Here is a tiny trained network, its code and every weight. The questions are about switching its units off for an input and a class, where a switched-off unit gives its printed mean instead of its output.

import numpy as np


def w(rows, s, z=0):
    codes = np.array(rows[::2]) - 128.0
    scale = np.full(codes.shape[1], s)
    scale[-1] = z or s
    return codes * scale


def f(y):
    return y / 2 * (1 + np.tanh(0.7978845608 * (y + 0.044715 * y**3)))


def log_softmax(a):
    a = a - a.max(-1, keepdims=True)
    return a - np.log(np.exp(a).sum(-1, keepdims=True))


def net(x, mask):
    res = np.array(x, float).reshape(1, 8) / 4 @ E
    y = f(res @ A[0][:, :-1].T + A[0][:, -1])
    res = res + np.where(mask, y, B[0][:, -1]) @ B[0][:, :-1]
    return log_softmax(res[-1] @ U[:, :-1].T + U[:, -1])


A, B = {}, {}
E = w([
[125,127,126,125,122,110,140],'x0',
[247,154,202,54,78,109,127],'x1',
[171,226,89,110,197,71,65],'x2',
[124,110,122,124,121,88,134],'x3',
[241,161,93,255,10,119,120],'x4',
[218,65,110,129,208,163,180],'x5',
[127,120,124,126,126,109,133],'x6',
[120,112,116,115,112,45,173],'x7',
],0.0096)
A[0] = w([
[157,120,192,78,109,128,76,34],'n1',
[163,117,159,98,118,94,140,161],'n2',
[128,213,92,124,156,63,111,187],'n3',
[149,180,67,94,160,102,111,43],'n4',
[140,154,150,160,148,190,117,221],'n5',
[6,139,62,141,167,163,157,192],'n6',
[169,103,71,149,116,141,57,73],'n7',
[93,149,158,157,64,132,64,176],'n8',
[135,156,136,70,77,155,107,136],'n9',
[107,79,153,87,80,167,136,143],'n10',
[83,94,127,125,52,140,196,165],'n11',
[196,130,141,190,97,113,153,64],'n12',
[157,133,185,114,144,124,165,138],'n13',
[159,153,107,129,82,156,152,4],'n14',
[63,119,96,157,143,126,107,130],'n15',
[95,135,58,187,147,113,172,99],'n16',
[161,141,154,64,81,105,145,128],'n17',
[197,71,74,139,183,160,155,152],'n18',
[77,103,57,114,104,92,108,191],'n19',
[140,129,102,158,86,115,112,128],'n20',
[83,130,173,34,117,122,122,105],'n21',
[68,150,165,79,176,158,113,52],'n22',
[142,187,131,211,126,113,144,26],'n23',
],0.012,0.0035)
B[0] = w([
[107,109,26,180,148,187,84,181],'n1',
[111,191,76,192,125,217,123,184],'n2',
[137,107,233,132,153,116,75,222],'n3',
[87,2,201,171,87,197,65,182],'n4',
[167,167,150,162,184,52,166,175],'n5',
[122,184,94,163,109,133,132,250],'n6',
[68,76,155,117,139,128,157,176],'n7',
[160,163,150,40,92,54,194,210],'n8',
[204,168,58,147,112,155,116,181],'n9',
[157,119,180,156,107,177,97,185],'n10',
[163,119,248,152,166,170,77,212],'n11',
[86,92,125,97,170,115,189,233],'n12',
[105,154,74,168,117,111,107,168],'n13',
[36,51,103,71,154,165,118,169],'n14',
[157,121,142,146,71,210,112,185],'n15',
[152,151,72,141,106,225,71,188],'n16',
[103,172,79,163,147,229,80,205],'n17',
[200,187,132,47,8,27,101,221],'n18',
[150,176,97,137,148,111,134,184],'n19',
[98,104,86,84,214,137,234,187],'n20',
[113,120,112,121,100,103,230,209],'n21',
[90,87,126,66,163,86,166,201],'n22',
[40,87,120,96,148,141,128,187],'n23',
],0.0067,0.012)
U = w([
[126,140,10,152,130,184,91,78],'0',
[71,28,87,79,189,102,207,67],'1',
[144,57,244,146,148,139,59,80],'2',
[152,147,124,129,147,98,142,253],'3',
[153,173,115,66,28,45,123,107],'4',
],0.011)

Each question gives the input, the list of numbers given to net, and the class t.
The units are the neurons (one row each of A and B). Each row of codes is followed by its name. A weight is (code - 128) times the scale printed after its matrix; where a second scale follows, it is the last column's (A, B and U).
mask holds one flag per neuron, in row order. A switched-off neuron (its flag False) gives its mean, the last column of its row in B, instead of its output. The means were averaged over made-up inputs and are rounded, as every weight is.
A unit's drop is (log p(t) with every unit on - log p(t) with that unit switched off) / (log p(t) with every unit on - log p(t) with every unit switched off).
The circuit of an input: a set's keep is (log p(t) with only the set's units on - log p(t) with every unit switched off) / (log p(t) with every unit on - log p(t) with every unit switched off). Starting from the 12 units with the biggest drops (on a tie, the unit counted first), units are removed one at a time, each time the one whose removal leaves the highest keep (on an exact tie, the one counted first), for as long as the keep stays at least 0.8.
circuit, biggest first: the units of the circuit, biggest drop first
most important unit: the unit with the biggest drop
top k neurons: the k neurons with the biggest drops, biggest first
drop of u: that unit's drop, to one decimal
input [0,6,8,3,4,3,3,-6], class 2: circuit, biggest first -> n4
input [-1,1,4,-1,-3,5,0,3], class 4: circuit, biggest first -> n18, n20
input [5,0,4,-2,1,-3,-4,-1], class 2: top 2 neurons -> n18, n3
input [3,6,1,0,-7,-7,3,5], class 1: top 3 neurons -> n21, n22, n18
input [-6,-2,6,8,4,6,8,0], class 2: circuit, biggest first -> n4, n3
input [7,7,-6,6,-6,1,-3,-3], class 0: circuit, biggest first -> n1, n17, n2
input [-5,-3,-4,3,6,1,-3,5], class 1: circuit, biggest first -> n20, n12
input [-8,3,0,2,1,1,7,-1], class 0: top 2 neurons -> n8, n3
input [6,-4,-6,-6,-4,4,-7,1], class 2: circuit, biggest first -> n11, n10
input [-6,0,7,4,-3,7,-2,5], class 2: circuit, biggest first -> n4, n3
input [1,2,-4,-2,4,1,2,2], class 1: circuit, biggest first -> n12, n14
input [8,-4,-2,-1,4,5,1,0], class 4: top 2 neurons -> n18, n17
input [-2,3,-7,5,7,0,7,2], class 1: top 2 neurons -> n12, n20
input [-1,-2,-8,-7,-7,3,-2,-3], class 2: most important unit -> n10
input [5,1,6,-4,2,8,-8,-2], class 4: top 2 neurons -> n18, n11
input [8,-7,8,-6,-6,-6,-8,-7], class 2: top 3 neurons -> n3, n4, n15
input [3,6,-5,-7,4,-4,-5,7], class 3: top 2 neurons -> n8, n11
input [-1,-2,8,-8,-6,1,-4,7], class 2: top 2 neurons -> n3, n4
input [0,4,7,2,1,8,2,-2], class 4: top 2 neurons -> n18, n11
input [-3,0,4,-4,-7,-7,-6,-1], class 1: most important unit -> n22
input [-3,7,3,-5,-4,-5,4,-2], class 0: top 2 neurons -> n1, n17
input [1,-5,-4,2,-2,6,1,1], class 4: drop of n18 -> 0.5
